Below is a small trained network, with its code and all its weights. Each question gives an input and a class and asks what happens when units are switched off, that is, made to give their printed mean instead of their output.

import numpy as np


def w(rows, s, z=0):
    codes = np.array(rows[::2]) - 128.0
    scale = np.full(codes.shape[1], s)
    scale[-1] = z or s
    return codes * scale


def f(y):
    return np.maximum(y, 0)


def log_softmax(a):
    a = a - a.max(-1, keepdims=True)
    return a - np.log(np.exp(a).sum(-1, keepdims=True))


def net(x, mask):
    res = np.array(x, float).reshape(1, 7) / 4 @ E
    y = f(res @ A[0][:, :-1].T + A[0][:, -1])
    res = res + np.where(mask, y, B[0][:, -1]) @ B[0][:, :-1]
    return log_softmax(res[-1] @ U[:, :-1].T + U[:, -1])


A, B = {}, {}
E = w([
[123,143,132,105,85,134,113],'x0',
[127,151,133,83,63,145,109],'x1',
[139,145,119,94,90,147,121],'x2',
[185,201,161,188,25,173,154],'x3',
[134,209,255,113,172,191,96],'x4',
[125,123,126,129,129,130,125],'x5',
[176,97,239,84,87,84,169],'x6',
],0.0097)
A[0] = w([
[118,162,136,64,132,131,95,156],'N1',
[87,151,139,76,71,115,111,215],'N2',
[60,118,180,110,92,97,164,255],'N3',
[139,160,125,219,73,164,173,18],'N4',
[83,201,222,157,197,233,106,58],'N5',
[205,130,211,9,114,106,200,60],'N6',
[114,74,35,169,43,109,187,101],'N7',
[189,62,207,111,105,73,166,70],'N8',
[146,100,163,142,80,185,130,168],'N9',
[82,71,210,245,175,127,180,222],'N10',
[177,135,144,233,16,135,153,160],'N11',
[8,254,38,190,158,194,63,159],'N12',
[62,106,130,24,154,58,79,239],'N13',
],0.0087,0.004)
B[0] = w([
[100,65,104,201,85,72,226,168],'N1',
[202,114,140,131,103,182,176,179],'N2',
[178,171,104,123,94,234,101,186],'N3',
[10,158,127,113,222,61,119,170],'N4',
[117,3,248,88,142,67,141,223],'N5',
[152,137,139,76,140,112,89,209],'N6',
[112,16,234,99,128,166,83,215],'N7',
[185,139,104,54,224,93,4,191],'N8',
[107,122,108,136,183,153,188,170],'N9',
[181,132,99,235,120,205,165,201],'N10',
[81,172,145,111,219,187,147,211],'N11',
[231,103,86,94,169,143,70,245],'N12',
[66,203,112,200,177,231,165,228],'N13',
],0.0069,0.012)
U = w([
[179,129,103,97,149,90,26,39],'0',
[68,5,176,107,107,88,128,66],'1',
[145,110,119,137,114,163,160,225],'2',
[34,179,120,121,174,134,145,79],'3',
[166,94,105,124,116,154,206,194],'4',
[114,121,129,128,127,116,115,246],'5',
[148,111,132,162,96,163,127,155],'6',
[93,148,108,148,37,35,181,1],'7',
],0.011,0.0049)

Each question gives the input, the list of numbers given to net, and the class t.
The units are the neurons (one row each of A and B). Each row of codes is followed by its name. A weight is (code - 128) times the scale printed after its matrix; where a second scale follows, it is the last column's (A, B and U).
mask holds one flag per neuron, in row order. A switched-off neuron (its flag False) gives its mean, the last column of its row in B, instead of its output. The means were averaged over made-up inputs and are rounded, as every weight is.
A unit's drop is (log p(t) with every unit on - log p(t) with that unit switched off) / (log p(t) with every unit on - log p(t) with every unit switched off).
most important unit: the unit with the biggest drop
k most important neurons: the k neurons with the biggest drops, biggest first
drop of u: that unit's drop, to one decimal
input [-8,-7,4,0,-1,-7,-8], class 0: most important unit	N12
input [-1,4,-5,-3,-4,3,-6], class 0: 2 most important neurons	(N12; N5)
input [5,7,7,1,7,7,2], class 1: 2 most important neurons	(N5; N10)
input [1,6,8,8,-2,2,2], class 3: 2 most important neurons	(N11; N4)
input [-4,7,-2,-1,8,8,-8], class 0: 2 most important neurons	(N12; N7)
input [-1,0,4,4,4,3,-1], class 1: 2 most important neurons	(N5; N13)
input [3,8,3,7,6,1,-7], class 4: 3 most important neurons	(N12; N2; N8)
input [0,8,7,-3,-1,-6,1], class 4: 2 most important neurons	(N2; N1)
input [-7,-6,-6,-1,-2,4,-7], class 0: 3 most important neurons	(N12; N13; N1)
input [7,4,4,5,-8,5,-4], class 1: 2 most important neurons	(N7; N13)
input [-6,1,7,8,7,-6,1], class 3: 3 most important neurons	(N11; N4; N7)
input [5,-6,6,2,-1,-1,7], class 0: 3 most important neurons	(N8; N6; N13)
input [-6,6,-6,8,-5,0,-6], class 3: 2 most important neurons	(N4; N11)
input [-7,7,3,7,-8,4,4], class 1: most important neuron	(N7)
input [-2,-4,1,-2,-7,-2,-1], class 1: drop of N7	1.2
input [7,-1,-4,-8,7,-2,6], class 3: drop of N12	1.0
input [2,-2,-6,-5,7,6,-5], class 1: drop of N13	-0.1
